Below is a small trained network, with its code and all its weights. Each question gives an input and a class and asks what happens when units are switched off, that is, made to give their printed mean instead of their output.

import numpy as np


def w(rows, s, z=0):
    codes = np.array(rows[::2]) - 128.0
    scale = np.full(codes.shape[1], s)
    scale[-1] = z or s
    return codes * scale


def norm(h):
    return h / np.sqrt((h * h).mean(-1, keepdims=True) + 1e-5)


def f(y):
    return y / 2 * (1 + np.tanh(0.7978845608 * (y + 0.044715 * y**3)))


def log_softmax(a):
    a = a - a.max(-1, keepdims=True)
    return a - np.log(np.exp(a).sum(-1, keepdims=True))


def net(x, mask):
    res = np.array(x, float).reshape(1, 6) / 4 @ E
    u = 0
    for l in range(4):
        y = f(norm(res) @ A[l][:, :-1].T + A[l][:, -1])
        res = res + np.where(mask[u : u + 7], y, B[l][:, -1]) @ B[l][:, :-1]
        u += 7
    return log_softmax(norm(res)[-1] @ U[:, :-1].T + U[:, -1])


A, B = {}, {}
E = w([
[132,58,108,92,131],'x0',
[123,80,118,198,191],'x1',
[251,121,158,170,188],'x2',
[110,171,182,84,152],'x3',
[93,133,72,55,253],'x4',
[140,98,192,121,150],'x5',
],0.0049)
A[0] = w([
[119,157,200,195,52,72],'0.n1',
[172,162,225,149,89,70],'0.n2',
[66,63,142,132,1,1],'0.n3',
[207,91,138,184,99,105],'0.n4',
[48,180,50,174,72,102],'0.n5',
[29,70,167,126,17,47],'0.n6',
[130,182,192,63,153,139],'0.n7',
],0.0056,0.0049)
B[0] = w([
[47,147,226,162,125,224],'0.n1',
[149,214,141,200,106,192],'0.n2',
[27,24,220,158,137,176],'0.n3',
[179,140,110,35,106,228],'0.n4',
[113,96,20,194,95,215],'0.n5',
[83,4,132,130,22,232],'0.n6',
[88,182,35,144,106,246],'0.n7',
],0.0042,0.0014)
A[1] = w([
[187,118,223,134,104,26],'1.n1',
[127,99,179,131,188,37],'1.n2',
[132,189,254,192,82,31],'1.n3',
[135,157,232,139,133,1],'1.n4',
[129,52,80,94,194,96],'1.n5',
[240,99,145,112,78,4],'1.n6',
[128,126,129,128,126,117],'1.n7',
],0.0067,0.0033)
B[1] = w([
[170,169,90,147,130,163],'1.n1',
[89,128,106,145,153,104],'1.n2',
[101,255,160,223,120,250],'1.n3',
[109,208,63,159,157,126],'1.n4',
[98,189,191,184,114,214],'1.n5',
[225,84,143,119,128,156],'1.n6',
[129,126,127,125,132,120],'1.n7',
],0.0064,0.0022)
A[2] = w([
[143,132,123,139,204,114],'2.n1',
[109,162,45,169,97,120],'2.n2',
[127,96,139,134,210,54],'2.n3',
[130,107,109,186,92,76],'2.n4',
[94,158,114,2,144,1],'2.n5',
[134,123,77,158,121,145],'2.n6',
[115,105,88,114,156,160],'2.n7',
],0.0098,0.003)
B[2] = w([
[55,42,188,173,114,218],'2.n1',
[156,125,46,53,204,223],'2.n2',
[67,107,192,211,152,184],'2.n3',
[90,162,87,48,144,171],'2.n4',
[142,215,254,14,113,252],'2.n5',
[125,120,120,96,177,163],'2.n6',
[145,130,176,149,184,186],'2.n7',
],0.007,0.0026)
A[3] = w([
[30,60,116,116,5,1],'3.n1',
[142,165,176,149,109,82],'3.n2',
[128,192,213,188,37,67],'3.n3',
[253,96,140,136,170,70],'3.n4',
[141,166,185,163,93,104],'3.n5',
[105,147,41,112,145,93],'3.n6',
[78,197,148,18,135,76],'3.n7',
],0.0065,0.0032)
B[3] = w([
[29,95,52,50,3,212],'3.n1',
[96,171,89,140,116,155],'3.n2',
[107,156,15,149,159,251],'3.n3',
[179,49,123,129,11,167],'3.n4',
[97,179,46,150,108,189],'3.n5',
[217,98,87,67,220,133],'3.n6',
[198,145,246,39,99,249],'3.n7',
],0.0051,0.0024)
U = w([
[152,248,102,197,107,156],'0',
[78,73,191,202,197,157],'1',
[151,154,93,75,120,4],'2',
[118,188,215,50,142,169],'3',
[48,80,97,108,36,164],'4',
[225,72,138,165,78,97],'5',
[123,96,45,101,201,109],'6',
],0.017,0.0036)

Each question gives the input, the list of numbers given to net, and the class t.
The units are the neurons (one row each of A and B). Each row of codes is followed by its name. A weight is (code - 128) times the scale printed after its matrix; where a second scale follows, it is the last column's (A, B and U).
mask holds one flag per neuron, layer by layer. A switched-off neuron (its flag False) gives its mean, the last column of its row in B, instead of its output. The means were averaged over made-up inputs and are rounded, as every weight is.
A unit's drop is (log p(t) with every unit on - log p(t) with that unit switched off) / (log p(t) with every unit on - log p(t) with every unit switched off).
The circuit of an input: a set's keep is (log p(t) with only the set's units on - log p(t) with every unit switched off) / (log p(t) with every unit on - log p(t) with every unit switched off). Starting from the 12 units with the biggest drops (on a tie, the unit counted first), units are removed one at a time, each time the one whose removal leaves the highest keep (on an exact tie, the one counted first), for as long as the keep stays at least 0.8.
circuit, biggest first: the units of the circuit, biggest drop first
most important unit: the unit with the biggest drop
top k neurons: the k neurons with the biggest drops, biggest first
top k neurons in layer l: the k neurons of layer l with the biggest drops, biggest first
drop of u: that unit's drop, to one decimal
input [2,-7,-3,-6,4,-5], class 6: top 2 neurons => 0.n5; 2.n2
input [8,-6,-7,-7,7,2], class 3: circuit, biggest first => 2.n5
input [-7,7,-8,-4,0,0], class 6: circuit, biggest first => 2.n2; 3.n6
input [3,-7,3,-1,-2,-4], class 5: circuit, biggest first => 1.n6; 2.n5
input [5,-3,2,-3,3,2], class 1: top 2 neurons => 1.n5; 0.n4
input [5,0,-4,6,-2,4], class 4: top 2 neurons => 0.n6; 3.n1
input [3,3,-2,1,3,-3], class 1: top 4 neurons => 0.n4; 1.n5; 0.n7; 1.n3
input [5,-4,0,0,0,-8], class 6: top 3 neurons => 0.n5; 2.n2; 0.n4
input [-2,1,-7,-4,7,0], class 3: top 3 neurons => 2.n5; 3.n7; 1.n3
input [1,-7,-3,-8,1,-8], class 6: top 2 neurons => 2.n2; 0.n5
input [5,-1,-4,-7,8,5], class 3: top 2 neurons => 2.n5; 0.n3
input [-1,2,-1,1,3,-2], class 1: top 4 neurons => 0.n4; 2.n1; 1.n5; 1.n3
input [5,-2,7,8,1,8], class 1: top 3 neurons in layer 2 => 2.n1; 2.n3; 2.n5
input [-8,-5,-6,7,-5,7], class 0: most important unit => 1.n3
input [1,-8,-2,-6,6,-8], class 3: top 2 neurons in layer 2 => 2.n5; 2.n7
input [-5,1,-2,-7,1,-5], class 6: drop of 3.n4 => 0.0
input [7,-6,3,-3,6,-1], class 3: drop of 2.n5 => 0.2
input [5,-1,1,0,5,-5], class 3: drop of 2.n5 => 0.7
input [2,-4,2,0,-8,-2], class 0: drop of 1.n3 => 0.1
input [7,1,-8,-7,2,-4], class 6: most important unit => 2.n2
